[-112 -109 -119  257 -148  -42   58   -8  -34  151  -40  -22  -11  160
 -152  207 -333  -37   30   22   12 -235 -393 -141   53   98   72  158
   85  136  212  106] => A
[-123 -267  212   17  -24  -47 -160   32 -103  268  -37  -59  109 -124
 -344  342 -155 -471 -160 -197  166   11  155   91 -309  254   -3  -65
 -118   84  199  227] => A
[-293   -3  177 -117 -458  -33  158 -336   81 -185   67 -235 -111   38
  -78 -345 -172   65 -117  301  -44 -282  215 -173  381 -424 -120  197
  188   97 -240 -151] => P
[ -54   70  142   75  253  125   95 -181   20  138  665  121  -40   91
 -317  190   23  -82 -227  -46  -11  424  -18 -141 -116 -107 -224  269
  -92  -78 -289 -107] => F
[ 386  151 -453  102   -6 -225  220  531  255  175  437  293  106  381
   39 -218  260   49   78  141 -384 -351 -176    8 -128  -29  194  385
 -380  -16  171  -43] => N
[  52  -46 -298 -154   79   45 -394  183 -182    4 -138  215  172   88
  371  461 -231  -33  -49 -230  120 -192  314   69  202   56  379  -99
 -243  376  -40 -222] => F
[ 397  325 -101    9 -121   44   71  345   29  363 -455  167   19   49
  222  -51 -260   93 -182  -76  -29 -153 -189  228 -138  237   -7  -66
 -492 -222   56  316] => D
[ 252 -292 -455  294 -237 -219  349  216   97   19  184  455  216  200
  140   59  168  -57   39  109 -353 -387 -198 -107  127  162   78 -126
  148   45  274   50] => X
[  66  120  102 -138   62   68 -361  -97   15  265  -30  403  183 -450
 -254  499 -270 -447 -268 -124  388  -30    1  -87   16   93   43   -7
 -117  -67  328  275] => F
[-198 -138   45   95 -357 -367   93 -112   71  287 -108  -49  177 -207
  -96 -350  -61 -128  242  154   83  341   85  137  -24  132  -80 -306
  194   -7 -384   80] => P
[ 511   -1 -556 -516  483  -38  237  206 -240   -6  125   86   83 -232
  370  -75 -119  199  352 -162 -142 -366  213   80 -368  -86   68   49
 -193  123 -450   38] => P
[ -94   65  261  241   40 -266  -28   -5    2   53  326   -7  -53   70
 -369 -441  177   35   12  208 -205   81   14   76   90  130 -287 -266
  133  104 -112   12] => B
[ 297   91 -190   25  244 -247  -77  379  -47  145   68  351   47   66
  384  -21   65    5 -199  291 -138 -439  -67  128  177  107  124 -203
 -212  448   41   70] => A
[ 387  290 -326  262   39  -97   97  285   59  -71  126   40   62   54
  157 -230  337   29  -51  112 -252 -264  -62  105 -239  139  -16 -310
 -144  -66  206   70] => K
[ 246   56   -5  -32 -413 -269   64  -19  -85  664  -25  246  231 -140
 -336  -95  -19 -290 -278   40    4 -196  -10  149  -86  246  -80   72
 -430  191   45   85] => X
[-269 -136   62  269 -344   90  166 -116  -16  202 -107  -61   17  194
 -360  -77 -293  -71 -202  198  -23    0 -166   37  129  119  -95  174
   82  180  -88  243] => Y
[  48 -109  199  197    1  -32  138 -296  108  -82  198   41  126  453
 -400  171 -108  -24  -76  179  -65 -251  -88 -108  -31 -139 -167   68
   70 -191  243  281] => F
[-153  -83 -104  253 -177  156 -292 -239  116   52 -387 -101   39  -50
  -68   -5 -156  -34  -54   52  300  -16   96  -94  113 -169   28  -22
  143  280  278  261] => B
[-240  -90   23 -138 -535  -38  -66  190  -59 -187 -183  -99 -132 -243
  190  -66 -115  119  -61  -71  185 -118   75 -118  108  -81  -99  -29
  -90  -57 -158 -129] => G
[ 117  -11  -92  136 -255  182 -337 -125 -160    8  -15  304  120  151
  195  170  -12 -312 -165   30  251 -483  229   57   82   51 -117    0
  -18  -22  544  329] => L
[ 291   29 -143  210  303 -137  -61  312   25  147  425  361  234  121
  130  160    4 -101 -287 -178 -211 -149  -43  185 -275  252  150 -246
    6   41   74  176] => W
[ 239 -149 -523  -77 -356  -84   71  341  189  -22  424  279  200  342
  125 -125  600  -38  178  141 -376  -41  522   95   79  -70   89  199
  -83   85  180 -351] => N
[  13 -436    8 -335  295   16 -130  141  233 -119   98   68   69  307
  -68  331 -140  -63  160 -193  103   23   58 -108 -133 -146  142  515
   51   74   71  -33] => P
[ 296 -104 -438  -27  133   47  203  106 -160   14  184  179  221  275
  158  -95  192  149  128  -22 -184  -53 -101  113  -79   -9   72  229
 -127    0  -93    9] => P
[ 168 -271  -89  -87 -898  -32  -54  171  -21   23 -455 -122  133   -3
  523  -16 -179 -165  -71  207    1 -319  162  114  219   39  197 -490
  -66  321  103  128] => F
[ -15  181   -7 -144  521  -51  -24 -119  -89 -113  189  284   89  145
 -175  135  -75  201  -22 -196  -58  249  -24  103   17  169  -12  459
 -115 -238 -273 -335] => A
[  -4 -131  -40 -151 -244 -105 -140  120 -114 -122  -48   13   63  210
   18  267  -78 -192  -47   34 -114 -352   -6 -185 -128 -143  109  423
 -211 -101   17  -44] => G
[-341 -233  130 -381 -516 -204   93  -59  262  143 -136  -85    7 -185
 -130  -76  -43 -211  220  216  211   61  110  -94  179 -143  165   42
  189  139 -155   -1] => X
[ 133  -59 -215  105 -335    9   72   67 -178 -183 -267  160 -104  170
  137 -362  307  133   19  465 -363 -305 -191  -77  271   10   80   72
 -217  189   47  117] => K
[ 161  -10 -170   64  438  -59  -33  402  328   31  306  314  113  495
  113  456 -283  -87  -25 -293  -51 -265  -13   35 -320  128  418   50
  -79  -85  125  189] => N
[ 201 -173  180  -90  391  219   89  -52  125  299 -105  280 -108  -32
   43  283 -252 -185   19 -200   30  220   22    0 -247  124 -184  225
   95 -354    2  309] => X
[  43   50  -23   16  -94 -185   98  197   98 -171  317  172    1  166
  125 -182   20  154  -25   62 -148 -210  -72   37  146   77   37  282
 -211   -9  119 -179] => B
[   2  110  433  -37 -557   67  -70 -439  139   60 -218   80  -91 -176
   39   23 -304 -233 -304   35  131 -131   63  -84   79 -103    1  -50
   70 -188  339  482] => W
[ 356  241   48   45  179  222 -272 -147  -28  -11 -257   82  192 -224
   53   80 -134 -479 -452  101   27  -43  306  239 -154  234  -75 -207
  -56  -60  120  194] => A
[ 314 -106   47 -248 -160 -175   40  300  144   90 -351  158 -101  -26
  152 -329    0  -49  324  192 -141 -226 -196   -4  146   71  107  -94
  -86    9  117  246] => W
[  52  365  160 -211  374 -266 -200  400  183  382  -31  343   84  -92
 -316  190 -142 -413 -122   25  -46  243 -262   51  -16  125   54  198
 -187 -107  -40  370] => W
[-248   70  111  128 -200 -346   35  -30 -109   83  375   20  -77   78
 -311 -128  116  -31  -84 -256 -136  171  -93 -142   64  121  -87  195
 -226  184 -160 -417] => D
[  18   33 -120   97 -372  237 -343 -108  -48 -155  145 -107  -36 -141
  265 -257  -46  -17   39   93  129   18  326  -45  187 -161   43 -183
   38  155  -92 -217] => N
[ -89  -58   90 -116 -370 -169 -179  631  232  139   68  141  -37  155
 -142  160  147  -28  -32  -14 -152  103   -3  113  175  275   -5   92
 -128   28  431  -98] => L
[ 454   56 -248  221   85 -119  342  251  286  257   81  159  247  191
  175  177    7  -22 -225 -234 -274  -76  133  194 -288  225   21 -150
 -161 -200  272  -27] => L
[ 331 -227   37  -84  -26 -260  246 -115 -243  -25  341  175 -182  468
   14 -597  491  386   90 -112 -425  -19   19  111 -184  152 -283  161
 -198  376 -286  -61] => B
[-198  217  182   -9 -619   99   80 -244  -68  123   10   97 -157  -76
 -122  137 -142 -284 -151  114  -47  -13 -214 -148  191  115  138  364
 -160 -196  251   70] => K
[ -21  -23  -12 -274 -129   21 -202  425  203  141  -51  418   39 -348
   53  290 -157  -72 -189 -288  191  220   84   73  112  300  176 -133
 -110    8   74   -3] => B
[ 107 -192 -381  127  223   14  109  247  286   63  233  322  245  379
 -301  194   76  185  167  133  -89   14 -128   37    9  116  209  288
  -18   58  225  -26] => Y
[ 230 -170  -47   91  255 -119   28  439   88  -16  410  398   87  192
   54  187  -75  -22   72  -93 -221  -25  -79   75 -107  400   33   36
 -200 -201  101  -82] => L
[  90  176   47  -75  220 -136   20    6  172  212  195   49   85  322
 -390  129  -26 -251   71  155 -134 -177 -299 -119 -112  -48  247  170
   22   -7   85  101] => D
[   0  129 -200  171   29  -56 -180  329  144   15  126  200   99  281
 -262   92 -121   76  -20  173  -78 -361  -86  -33  271  131  144  154
 -107   46  203 -269] => G
[ 207 -112 -222   68  176    5   63  -46 -145 -157  101   86  303  215
  284  223   63  102 -168 -162 -184 -133  109  168  -73   21  154  -85
   90   38   83  -86] => W
[-173  -40   63 -212  154  -66 -115  453  -24   95   26  395   -3  160
 -165  393  235  -92  -18 -188 -131  157 -208   -6  118  163  322  373
 -318 -169  253   14] => W
[ -89    9   90 -222   27  166  217   -8  135  235   24 -113   85  205
 -173  381 -712 -283 -153 -122  173 -455  -63   40 -147   -5  296  418
 -129  -88   21  242] => X
[-104  222 -174   96 -302  -26  182  436   54 -202   72 -162  -13  181
 -210  169 -181  304 -204 -142 -290   94 -127  -18  185  181   45   49
 -390  -22 -107 -490] => N
[  41  -73   75 -174   50  255  -58 -242 -229  -40   28 -110   -1 -191
  203  256 -147  -25  -33  118    1 -159  324   23  148  -95 -137 -104
  280   -6   27 -229] => B
[ 172 -193 -212  295  239 -237  168  277   83   66  -58  289  171  -80
  340 -137  470 -361 -285  123  -79 -271  123  183 -520  308  166 -657
   -5  165  -93  388] => B
[ 160  233  598  -12   87 -273 -174  -43   33  183  192  347   62  121
   97  381 -485 -406 -487  -24   25 -172 -147   18  254   97   63  165
 -359    1  370  317] => G
[ -74  -25   82  129 -361 -230 -129  346   53  -37  369  242   65 -227
 -120 -171   87  -87   11   49  -43  152  -61  -50  242  235 -205 -178
  -80 -244   -6 -319] => L
[  23   46  -67  208 -137  -10  -70  247   75   56   48  -63   69  316
  -57   15   61   16 -203  -70  -49 -216  190  239 -107  196   23 -229
 -117  169  304  139] => P
[ -71   -2 -172  -88 -130  111   23  -93   -7   -9  158  114   38   76
 -144  236 -163  -84  -59  148  -58   92 -357 -225  116  -52  178  899
 -249   38   41 -238] => P
[ -54   86  -50  226 -286  336   50  -18  229   42 -124  -11   67  252
   68  132 -363 -113 -408  434   -6 -375  -81   65  247   13  171  261
  118   32  216   -3] => Y
[ -32    3  149 -309  350  138  147 -137 -106  -70  231  -46 -159  169
  -29    7 -159  371   48 -411  152 -294  133   79 -108 -106   -9  123
  -33  -31  -76   66] => X
[  50 -240 -133   84  -53  206  249   -7  305   60  134  -45  132  -39
  216  276 -240  122   46  118  -12  279   95  -42   99 -182  124  -59
  229 -146   32  -68] => K
[-183  198   -3  366 -144  -99   -7  192   91   81  129   77  168   48
 -145  -17  -25  -57  -98 -251   80 -177  -83  135  127  249  102 -487
  174 -308  246  -30] => X
[  21 -353  -35  182  256  -14   53  -44 -115  -23   97  122  126  264
  144  197   -9  123  -24  -55  -87 -112   60   41  -84   -6  130 -205
  106    4  -65   68] => A
[ 150  -41   39 -177  279 -273 -125  576  258 -168  316   74   94   -2
  294   97 -257  -41  197 -111  -38 -239  -20  -27  -84 -117  151 -219
   50 -235  -84   24] => F
[ 378  276   -7   -6  479  -29  112  -95  -34 -145  124   44   43  270
  191  -24  -55 -202  -73  185 -220 -580   45   28  -55  -85   93  122
 -121  -20   98   44] => Y
[-178 -200  278    1  -80 -111  -65   18  -37  277   -1  -27   57 -223
 -346  136 -318 -149  -26  -80  -13   -3 -162  -83    9  -15 -145  157
  165 -173  166  211] => L
[  -1  320   -5  290  -13 -187   69   34 -252   84 -147   47  -29 -123
  -48 -249  -93  -70 -319  207 -256 -185   18  169  173  308 -198 -409
 -139  294 -162  182] => P
[-374 -151  332 -340 -338   51   26   30  -24   70 -244 -295 -289 -231
 -358 -216 -248  283  162 -216  165  230   52  -87  131 -129 -236   13
   70  -80 -365  -73] => N
[ 150   50    8 -439  372 -258  294  -33 -335  133   83  209  -75 -202
 -404 -256   32   39  155  -89 -208    6 -115   29 -229  196 -351  752
 -449 -165 -468 -185] => A
[ 102 -274   79 -119  204  -56    5  -39 -142  311 -210   79  183  -21
  -92  355 -492 -222  -74 -162  -92  118   89   21 -189    9  -47  187
  -73 -126 -328  164] => A
[ 237  184  -10  326   58   73   61 -311  100   73 -196   84   67 -143
  494   80 -190    9 -274  258  -26  -73 -157   19  307  -46   20 -210
  292   72  333   71] => K
[-192  -15  -47  230 -404    1 -343  375  175  -17 -399   57  -34 -284
  286  116    4 -281 -194  260   74  -24   91   42 -129   59   19 -501
  262  -85  247  636] => A
[-253 -153 -194   10 -133 -124   19   25   79   11  -67  169  169   27
 -305 -145  -64  -89  -37    0  118 -252  150  153 -133  229  -16   93
  213  137  -50  237] => B
[  61  162  469  219  539 -338   10  225 -130  -37  438  114 -306  357
 -108 -164  156  -39   -4 -189 -335 -218 -276   10 -172  248 -139 -179
 -149  -70  138  258] => P
[ -73  192   46  154   63 -205  -61    9  198   28  114  137   51  -18
 -348 -177  178 -347  -36   58  101 -140  -78  -79 -163  131   92  -67
 -126 -107  130  156] => L
[ -14  589  285  196  221   73 -102 -319  109 -116 -410  -26 -108  -74
   17   85 -298  -84 -461   77   48  223 -276  -45  220   18  -80 -102
   -8   -6  138  385] => L
[  69  -80 -426  491  -48   79  -71  194  -30 -191  154  136  234  247
    8  -92  223  291  131  -48 -110  267   49  169 -185  274 -222  227
 -194 -394  124 -252] => L
[ -47 -301  -78   78 -297  -45  379  208  184  284  271  264  185  127
 -130  192 -209  -26 -107  142 -200  -84  126  129  -32  179 -122  173
   85 -213   68   71] => D
